Below is a small trained network, with its code and all its weights. Each question gives an input and a target symbol and asks what happens when units are switched off, that is, made to give their printed mean instead of their output.

import numpy as np


def w(rows, s, z=0):
    codes = np.array(rows[::2]) - 128.0
    scale = np.full(codes.shape[1], s)
    scale[-1] = z or s
    return codes * scale


def f(y):
    return np.maximum(y, 0)


def softmax(a):
    e = np.exp(a - a.max(-1, keepdims=True))
    return e / e.sum(-1, keepdims=True)


def log_softmax(a):
    a = a - a.max(-1, keepdims=True)
    return a - np.log(np.exp(a).sum(-1, keepdims=True))


def net(x, mask):
    ids = ['ΦΨβδλπτω'.index(c) for c in x.split()]
    T = len(ids)
    res = E[ids] + P[:T]
    q, k, v = (res @ M[0].T for M in (Q, K, V))
    z = softmax(np.where(np.tri(T) > 0, q @ k.T / 3**0.5, -1e9)) @ v
    res = res + np.where(mask[0], z, O[0][:, -1]) @ O[0][:, :-1]
    y = f(res @ A[0][:, :-1].T + A[0][:, -1])
    res = res + np.where(mask[1:9], y, B[0][:, -1]) @ B[0][:, :-1]
    return log_softmax(res[-1] @ U[:, :-1].T + U[:, -1])


Q, K, V, O, A, B = {}, {}, {}, {}, {}, {}
E = w([
[152,119,149,212,180],'Φ',
[241,140,28,122,137],'Ψ',
[98,172,251,215,202],'β',
[16,121,46,217,152],'δ',
[74,146,129,36,169],'λ',
[192,183,232,169,202],'π',
[124,21,175,101,174],'τ',
[67,243,85,137,86],'ω',
],0.015)
P = w([
[150,147,158,189,255],'0',
[154,145,163,173,231],'1',
[151,139,162,164,222],'2',
[154,136,144,147,214],'3',
[150,136,136,136,202],'4',
[150,130,125,128,190],'5',
[151,119,114,107,178],'6',
[153,107,118,104,163],'7',
[155,111,95,94,141],'8',
[160,106,99,83,126],'9',
[160,96,82,76,110],'10',
[167,104,84,82,116],'11',
],0.0082)
Q[0] = w([
[151,153,165,118,136],'head 0',
[55,187,91,41,3],'head 0',
[143,92,180,93,34],'head 0',
],0.029)
K[0] = w([
[140,128,73,129,144],'head 0',
[250,210,185,133,185],'head 0',
[147,152,109,190,241],'head 0',
],0.023)
V[0] = w([
[64,107,126,53,130],'head 0',
[113,146,105,41,239],'head 0',
[128,3,136,124,172],'head 0',
],0.013)
O[0] = w([
[97,105,82,75,104,126],'head 0',
[120,109,110,81,2,254],'head 0',
[110,11,160,129,95,225],'head 0',
],0.012,0.0097)
A[0] = w([
[111,104,63,104,114,100],'neuron 0',
[130,140,76,50,218,111],'neuron 1',
[168,90,110,223,143,33],'neuron 2',
[11,134,120,169,101,108],'neuron 3',
[7,161,177,194,87,47],'neuron 4',
[70,131,173,5,135,253],'neuron 5',
[97,59,142,48,166,45],'neuron 6',
[71,145,143,40,235,116],'neuron 7',
],0.011,0.004)
B[0] = w([
[99,147,165,161,145,229],'neuron 0',
[92,129,150,96,115,148],'neuron 1',
[98,117,91,175,170,162],'neuron 2',
[185,140,111,144,152,188],'neuron 3',
[96,130,108,5,121,169],'neuron 4',
[99,127,93,178,51,243],'neuron 5',
[177,156,148,85,223,253],'neuron 6',
[131,80,90,106,55,141],'neuron 7',
],0.018,0.011)
U = w([
[60,103,141,181,137,51],'Φ',
[255,128,55,154,96,92],'Ψ',
[7,134,214,111,131,74],'β',
[89,97,44,101,141,4],'δ',
[100,106,143,148,60,158],'λ',
[128,175,226,170,105,169],'π',
[142,52,158,105,108,193],'τ',
[154,207,152,93,111,143],'ω',
],0.0089,0.0041)

Each question gives the input, a string of symbols that net reads in full, and the target symbol t.
The units are the heads (3 rows each of Q, K, V and O) and the neurons (one row each of A and B). Each row of codes is followed by its name. A weight is (code - 128) times the scale printed after its matrix; where a second scale follows, it is the last column's (O, A, B and U).
mask holds one flag per unit, heads first, then neurons. A switched-off unit (its flag False) gives its mean, the last column of its rows in O or B, instead of its output. The means were averaged over made-up inputs and are rounded, as every weight is.
A unit's drop is (log p(t) with every unit on - log p(t) with that unit switched off) / (log p(t) with every unit on - log p(t) with every unit switched off).
The circuit of an input: a set's keep is (log p(t) with only the set's units on - log p(t) with every unit switched off) / (log p(t) with every unit on - log p(t) with every unit switched off). Starting from all 9 units, units are removed one at a time, each time the one whose removal leaves the highest keep (on an exact tie, the one counted first), for as long as the keep stays at least 0.8.
circuit, biggest first: the units of the circuit, biggest drop first
k most important neurons: the k neurons with the biggest drops, biggest first
drop when u is switched off: that unit's drop, to one decimal
input Ψ ω Φ τ λ Ψ λ, target λ: circuit, biggest first -> [neuron 5; neuron 6; head 0; neuron 7]
input λ τ Φ Ψ Ψ Ψ, target τ: circuit, biggest first -> [head 0]
input ω Ψ Ψ, target ω: circuit, biggest first -> [head 0; neuron 1]
input τ τ π, target τ: 2 most important neurons -> [neuron 0; neuron 6]
input Ψ λ λ λ Ψ Ψ, target λ: circuit, biggest first -> [head 0; neuron 0; neuron 6]
input τ Ψ Φ Ψ δ β δ λ Ψ, target λ: circuit, biggest first -> [neuron 6; neuron 3]
input Φ π Ψ τ β, target τ: circuit, biggest first -> [head 0; neuron 0]
input Ψ Ψ ω π, target ω: 3 most important neurons -> [neuron 1; neuron 5; neuron 0]
input Φ τ Ψ λ Φ, target λ: 2 most important neurons -> [neuron 6; neuron 5]
input τ ω τ Ψ, target τ: 2 most important neurons -> [neuron 5; neuron 3]
input Ψ δ Ψ Ψ π Ψ ω, target ω: circuit, biggest first -> [head 0; neuron 4]
input ω τ ω ω Φ Ψ β, target ω: 2 most important neurons -> [neuron 5; neuron 0]
input λ τ δ, target δ: 3 most important neurons -> [neuron 4; neuron 3; neuron 2]
input Ψ ω ω π δ Ψ Ψ λ δ τ τ ω, target ω: 2 most important neurons -> [neuron 5; neuron 4]
input τ π β ω λ τ Ψ τ Φ, target τ: most important neuron -> [neuron 6]
input λ ω Ψ δ Ψ β δ τ δ, target τ: 2 most important neurons -> [neuron 3; neuron 0]
input Ψ Ψ Ψ Ψ Ψ Ψ Ψ Φ Ψ π Φ, target Φ: 2 most important neurons -> [neuron 2; neuron 6]
input Φ Φ π Ψ Ψ β Φ Φ λ, target λ: 2 most important neurons -> [neuron 6; neuron 5]
input λ π Ψ ω Ψ ω Ψ ω β Φ Ψ, target ω: drop when neuron 1 is switched off -> 0.3
input τ Ψ π Ψ Φ, target τ: drop when neuron 6 is switched off -> 0.1
input π Ψ ω Ψ β, target ω: drop when neuron 5 is switched off -> 0.1
input β ω Ψ Ψ Φ, target ω: drop when neuron 0 is switched off -> 0.1
